Below is a small trained network, with its code and all its weights. Each question gives an input and a class and asks what happens when units are switched off, that is, made to give their printed mean instead of their output.

import numpy as np


def w(rows, s, z=0):
    codes = np.array(rows[::2]) - 128.0
    scale = np.full(codes.shape[1], s)
    scale[-1] = z or s
    return codes * scale


def f(y):
    return np.maximum(y, 0)


def log_softmax(a):
    a = a - a.max(-1, keepdims=True)
    return a - np.log(np.exp(a).sum(-1, keepdims=True))


def net(x, mask):
    res = np.array(x, float).reshape(1, 8) / 4 @ E
    y = f(res @ A[0][:, :-1].T + A[0][:, -1])
    res = res + np.where(mask, y, B[0][:, -1]) @ B[0][:, :-1]
    return log_softmax(res[-1] @ U[:, :-1].T + U[:, -1])


A, B = {}, {}
E = w([
[229,248,103,130,139,27],'x0',
[237,12,225,233,72,81],'x1',
[196,171,119,169,32,210],'x2',
[127,48,66,194,122,134],'x3',
[126,154,87,141,190,11],'x4',
[112,118,7,183,26,29],'x5',
[89,127,53,227,219,208],'x6',
[81,37,75,2,13,149],'x7',
],0.0044)
A[0] = w([
[142,65,218,174,200,165,201],'neuron 0',
[200,156,62,214,189,79,189],'neuron 1',
[97,135,100,81,22,34,181],'neuron 2',
[128,41,135,105,36,173,250],'neuron 3',
[147,17,206,140,124,184,221],'neuron 4',
[186,139,91,124,212,2,150],'neuron 5',
[239,64,233,152,107,159,254],'neuron 6',
[92,74,71,197,178,86,154],'neuron 7',
[34,152,107,123,36,186,246],'neuron 8',
[137,77,191,120,90,119,115],'neuron 9',
[28,117,147,37,123,245,254],'neuron 10',
],0.006,0.0034)
B[0] = w([
[179,39,252,231,172,210,208],'neuron 0',
[220,255,95,202,221,22,217],'neuron 1',
[19,152,62,76,58,58,215],'neuron 2',
[214,34,103,22,26,150,237],'neuron 3',
[160,11,243,171,34,153,220],'neuron 4',
[102,216,124,76,242,33,203],'neuron 5',
[218,122,238,167,10,62,238],'neuron 6',
[166,72,42,201,224,76,188],'neuron 7',
[125,40,10,57,131,205,227],'neuron 8',
[216,70,204,33,65,85,164],'neuron 9',
[82,31,115,27,185,228,254],'neuron 10',
],0.0043,0.0067)
U = w([
[64,48,214,200,190,214,4],'0',
[72,158,136,12,186,219,119],'1',
[141,112,3,152,85,127,181],'2',
[206,220,188,148,148,172,152],'3',
[156,151,104,179,204,67,97],'4',
[46,218,100,45,170,17,86],'5',
[82,62,76,104,32,171,173],'6',
[206,50,207,92,53,116,117],'7',
],0.0059,0.0035)

Each question gives the input, the list of numbers given to net, and the class t.
The units are the neurons (one row each of A and B). Each row of codes is followed by its name. A weight is (code - 128) times the scale printed after its matrix; where a second scale follows, it is the last column's (A, B and U).
mask holds one flag per neuron, in row order. A switched-off neuron (its flag False) gives its mean, the last column of its row in B, instead of its output. The means were averaged over made-up inputs and are rounded, as every weight is.
A unit's drop is (log p(t) with every unit on - log p(t) with that unit switched off) / (log p(t) with every unit on - log p(t) with every unit switched off).
The circuit of an input: a set's keep is (log p(t) with only the set's units on - log p(t) with every unit switched off) / (log p(t) with every unit on - log p(t) with every unit switched off). Starting from all 11 units, units are removed one at a time, each time the one whose removal leaves the highest keep (on an exact tie, the one counted first), for as long as the keep stays at least 0.8.
circuit, biggest first: the units of the circuit, biggest drop first
unit that matters most: the unit with the biggest drop
k most important neurons: the k neurons with the biggest drops, biggest first
drop when u is switched off: that unit's drop, to one decimal
input [8,6,-5,0,8,7,1,2], class 5: circuit, biggest first => [neuron 5; neuron 2]
input [6,7,-1,0,2,4,-1,0], class 4: circuit, biggest first => [neuron 1; neuron 5]
input [6,7,-2,6,4,3,-8,-6], class 4: circuit, biggest first => [neuron 1; neuron 5]
input [8,1,8,-6,6,2,1,-2], class 5: circuit, biggest first => [neuron 5; neuron 0; neuron 4]
input [3,4,3,1,-4,5,5,-4], class 4: unit that matters most => neuron 1
input [-5,4,6,4,-3,-4,7,4], class 7: 3 most important neurons => [neuron 3; neuron 6; neuron 4]
input [8,-4,3,7,0,6,-8,-5], class 5: drop when neuron 2 is switched off => 0.1
input [7,5,3,-8,1,6,-3,-5], class 5: drop when neuron 5 is switched off => 0.3
input [-8,0,-8,8,5,6,8,-5], class 4: drop when neuron 1 is switched off => 0.2
input [0,-1,-3,-5,6,4,-2,5], class 5: drop when neuron 0 is switched off => 0.1
